Below are the code and all the weights of a small trained network. Each question names an input and a class and asks about switching units off, where a switched-off unit gives its printed mean instead of its output.

import numpy as np


def w(rows, s, z=0):
    codes = np.array(rows[::2]) - 128.0
    scale = np.full(codes.shape[1], s)
    scale[-1] = z or s
    return codes * scale


def f(y):
    return y / 2 * (1 + np.tanh(0.7978845608 * (y + 0.044715 * y**3)))


def log_softmax(a):
    a = a - a.max(-1, keepdims=True)
    return a - np.log(np.exp(a).sum(-1, keepdims=True))


def net(x, mask):
    res = np.array(x, float).reshape(1, 5) / 4 @ E
    y = f(res @ A[0][:, :-1].T + A[0][:, -1])
    res = res + np.where(mask, y, B[0][:, -1]) @ B[0][:, :-1]
    return log_softmax(res[-1] @ U[:, :-1].T + U[:, -1])


A, B = {}, {}
E = w([
[116,69,219,184],'x0',
[128,128,128,130],'x1',
[103,61,43,191],'x2',
[254,143,121,184],'x3',
[128,126,127,128],'x4',
],0.0089)
A[0] = w([
[225,186,208,109,109],'N1',
[148,144,154,129,97],'N2',
[2,73,77,134,170],'N3',
[165,167,212,40,255],'N4',
[55,177,60,48,185],'N5',
[197,92,51,219,101],'N6',
[119,156,139,149,112],'N7',
[114,136,156,100,120],'N8',
[19,85,212,129,70],'N9',
[71,73,205,167,151],'N10',
[200,103,137,233,96],'N11',
[110,120,114,122,101],'N12',
[70,223,244,29,189],'N13',
[84,112,167,131,82],'N14',
[182,108,194,173,97],'N15',
[169,175,77,125,190],'N16',
[160,83,222,233,58],'N17',
[162,162,105,121,125],'N18',
[231,193,150,148,152],'N19',
[113,49,242,209,180],'N20',
],0.013,0.0055)
B[0] = w([
[191,49,131,119,208],'N1',
[150,116,134,120,134],'N2',
[88,29,133,154,220],'N3',
[201,166,187,78,231],'N4',
[94,95,124,36,209],'N5',
[73,211,94,155,209],'N6',
[137,129,134,124,126],'N7',
[125,149,143,131,141],'N8',
[172,167,96,205,200],'N9',
[140,155,154,185,199],'N10',
[74,153,119,69,195],'N11',
[131,114,131,128,128],'N12',
[66,253,141,124,247],'N13',
[143,142,125,155,147],'N14',
[143,92,152,68,174],'N15',
[135,155,68,118,191],'N16',
[87,92,172,53,196],'N17',
[154,140,108,118,154],'N18',
[184,97,89,119,217],'N19',
[127,122,239,157,235],'N20',
],0.045,0.012)
U = w([
[57,179,178,61,255],'0',
[254,138,73,110,90],'1',
[66,18,85,115,122],'2',
[107,210,25,143,132],'3',
[135,203,187,188,98],'4',
[180,86,189,72,47],'5',
[118,60,171,231,89],'6',
],0.0069,0.0041)

Each question gives the input, the list of numbers given to net, and the class t.
The units are the neurons (one row each of A and B). Each row of codes is followed by its name. A weight is (code - 128) times the scale printed after its matrix; where a second scale follows, it is the last column's (A, B and U).
mask holds one flag per neuron, in row order. A switched-off neuron (its flag False) gives its mean, the last column of its row in B, instead of its output. The means were averaged over made-up inputs and are rounded, as every weight is.
A unit's drop is (log p(t) with every unit on - log p(t) with that unit switched off) / (log p(t) with every unit on - log p(t) with every unit switched off).
The circuit of an input: a set's keep is (log p(t) with only the set's units on - log p(t) with every unit switched off) / (log p(t) with every unit on - log p(t) with every unit switched off). Starting from the 12 units with the biggest drops (on a tie, the unit counted first), units are removed one at a time, each time the one whose removal leaves the highest keep (on an exact tie, the one counted first), for as long as the keep stays at least 0.8.
circuit, biggest first: the units of the circuit, biggest drop first
unit that matters most: the unit with the biggest drop
k most important neurons: the k neurons with the biggest drops, biggest first
drop when u is switched off: that unit's drop, to one decimal
input [1,0,-3,2,-5], class 5: 2 most important neurons	N9, N6
input [-3,0,-7,1,4], class 1: unit that matters most	N1
input [1,0,-2,-1,-5], class 4: circuit, biggest first	N17, N5
input [1,-7,-4,1,7], class 5: 3 most important neurons	N6, N9, N1
input [-8,-6,1,1,8], class 3: 4 most important neurons	N3, N1, N20, N16
input [6,-2,-5,1,6], class 5: 4 most important neurons	N1, N17, N15, N6
input [-3,0,3,0,-5], class 2: 3 most important neurons	N13, N4, N9
input [5,-7,-5,0,-5], class 4: 2 most important neurons	N13, N5
input [3,-2,0,6,2], class 5: 2 most important neurons	N13, N1
input [1,6,3,-8,8], class 6: 2 most important neurons	N9, N3
input [-6,-4,8,-3,0], class 2: drop when N1 is switched off	0.0
input [6,7,-8,4,-7], class 5: drop when N1 is switched off	0.1
input [7,8,-6,2,0], class 5: drop when N1 is switched off	0.3
input [0,-6,7,5,-8], class 3: circuit, biggest first	N6
input [3,-7,-3,1,-3], class 5: 2 most important neurons	N6, N1
